Below is a small trained network, with its code and all its weights. Each question gives an input and a class and asks what happens when units are switched off, that is, made to give their printed mean instead of their output.

import numpy as np


def w(rows, s, z=0):
    codes = np.array(rows[::2]) - 128.0
    scale = np.full(codes.shape[1], s)
    scale[-1] = z or s
    return codes * scale


def f(y):
    return np.maximum(y, 0)


def log_softmax(a):
    a = a - a.max(-1, keepdims=True)
    return a - np.log(np.exp(a).sum(-1, keepdims=True))


def net(x, mask):
    res = np.array(x, float).reshape(1, 8) / 4 @ E
    y = f(res @ A[0][:, :-1].T + A[0][:, -1])
    res = res + np.where(mask, y, B[0][:, -1]) @ B[0][:, :-1]
    return log_softmax(res[-1] @ U[:, :-1].T + U[:, -1])


A, B = {}, {}
E = w([
[147,1,154,165,84,35],'x0',
[191,146,189,87,25,108],'x1',
[130,137,83,235,122,161],'x2',
[220,188,132,169,175,41],'x3',
[102,72,205,171,123,93],'x4',
[109,171,5,113,63,145],'x5',
[99,196,176,146,57,95],'x6',
[165,112,142,66,127,95],'x7',
],0.0078)
A[0] = w([
[155,179,128,91,197,89,161],'n1',
[142,38,155,153,211,188,192],'n2',
[136,103,125,87,244,107,151],'n3',
[90,110,172,193,106,142,254],'n4',
[132,113,116,201,161,114,69],'n5',
[165,81,196,123,72,78,235],'n6',
[97,38,100,179,58,117,179],'n7',
[182,191,76,133,97,183,105],'n8',
[203,121,24,148,67,117,75],'n9',
[3,141,107,132,168,187,180],'n10',
[132,128,82,249,137,69,107],'n11',
[131,142,124,228,161,107,167],'n12',
[159,156,110,244,102,87,157],'n13',
],0.012,0.0048)
B[0] = w([
[84,87,137,147,112,209,177],'n1',
[175,107,94,121,164,113,226],'n2',
[185,92,80,168,144,148,196],'n3',
[158,113,122,67,151,160,211],'n4',
[124,178,126,120,151,113,167],'n5',
[91,62,172,154,110,140,226],'n6',
[135,84,8,64,100,172,213],'n7',
[107,181,116,84,94,166,191],'n8',
[131,121,123,89,85,85,187],'n9',
[93,227,133,71,140,73,248],'n10',
[142,212,98,135,157,91,199],'n11',
[163,145,103,95,157,91,194],'n12',
[174,149,135,51,171,107,203],'n13',
],0.013)
U = w([
[45,88,254,148,65,131,166],'0',
[23,162,58,208,160,156,3],'1',
[210,155,89,135,254,110,212],'2',
[26,198,74,102,90,129,60],'3',
[95,18,89,142,95,211,186],'4',
],0.0083,0.0039)

Each question gives the input, the list of numbers given to net, and the class t.
The units are the neurons (one row each of A and B). Each row of codes is followed by its name. A weight is (code - 128) times the scale printed after its matrix; where a second scale follows, it is the last column's (A, B and U).
mask holds one flag per neuron, in row order. A switched-off neuron (its flag False) gives its mean, the last column of its row in B, instead of its output. The means were averaged over made-up inputs and are rounded, as every weight is.
A unit's drop is (log p(t) with every unit on - log p(t) with that unit switched off) / (log p(t) with every unit on - log p(t) with every unit switched off).
The circuit of an input: a set's keep is (log p(t) with only the set's units on - log p(t) with every unit switched off) / (log p(t) with every unit on - log p(t) with every unit switched off). Starting from the 12 units with the biggest drops (on a tie, the unit counted first), units are removed one at a time, each time the one whose removal leaves the highest keep (on an exact tie, the one counted first), for as long as the keep stays at least 0.8.
circuit, biggest first: the units of the circuit, biggest drop first
top k neurons: the k neurons with the biggest drops, biggest first
drop of u: that unit's drop, to one decimal
input [-1,-1,7,-3,-6,-3,4,1], class 3: circuit, biggest first : n2
input [8,6,4,1,3,7,-8,0], class 4: top 3 neurons : n7; n10; n6
input [-2,-3,-8,4,2,5,-5,5], class 4: circuit, biggest first : n1; n10
input [-3,-4,4,-7,0,2,-7,-3], class 3: top 2 neurons : n10; n13
input [2,0,-3,8,-1,3,-1,5], class 4: top 2 neurons : n1; n10
input [4,7,4,0,-2,7,-5,1], class 4: top 2 neurons : n10; n7
input [-1,8,3,8,0,7,-4,-7], class 3: top 4 neurons : n8; n9; n2; n3
input [-1,6,-1,1,6,-7,0,3], class 0: top 2 neurons : n7; n6
input [-4,0,-5,4,7,7,-3,1], class 4: top 2 neurons : n10; n11
input [-2,3,4,5,-7,0,8,5], class 3: drop of n8 : 0.2
input [0,7,-4,5,-2,-4,-4,2], class 0: drop of n7 : 0.3
input [-1,8,3,-4,-8,0,7,5], class 0: drop of n10 : 0.3
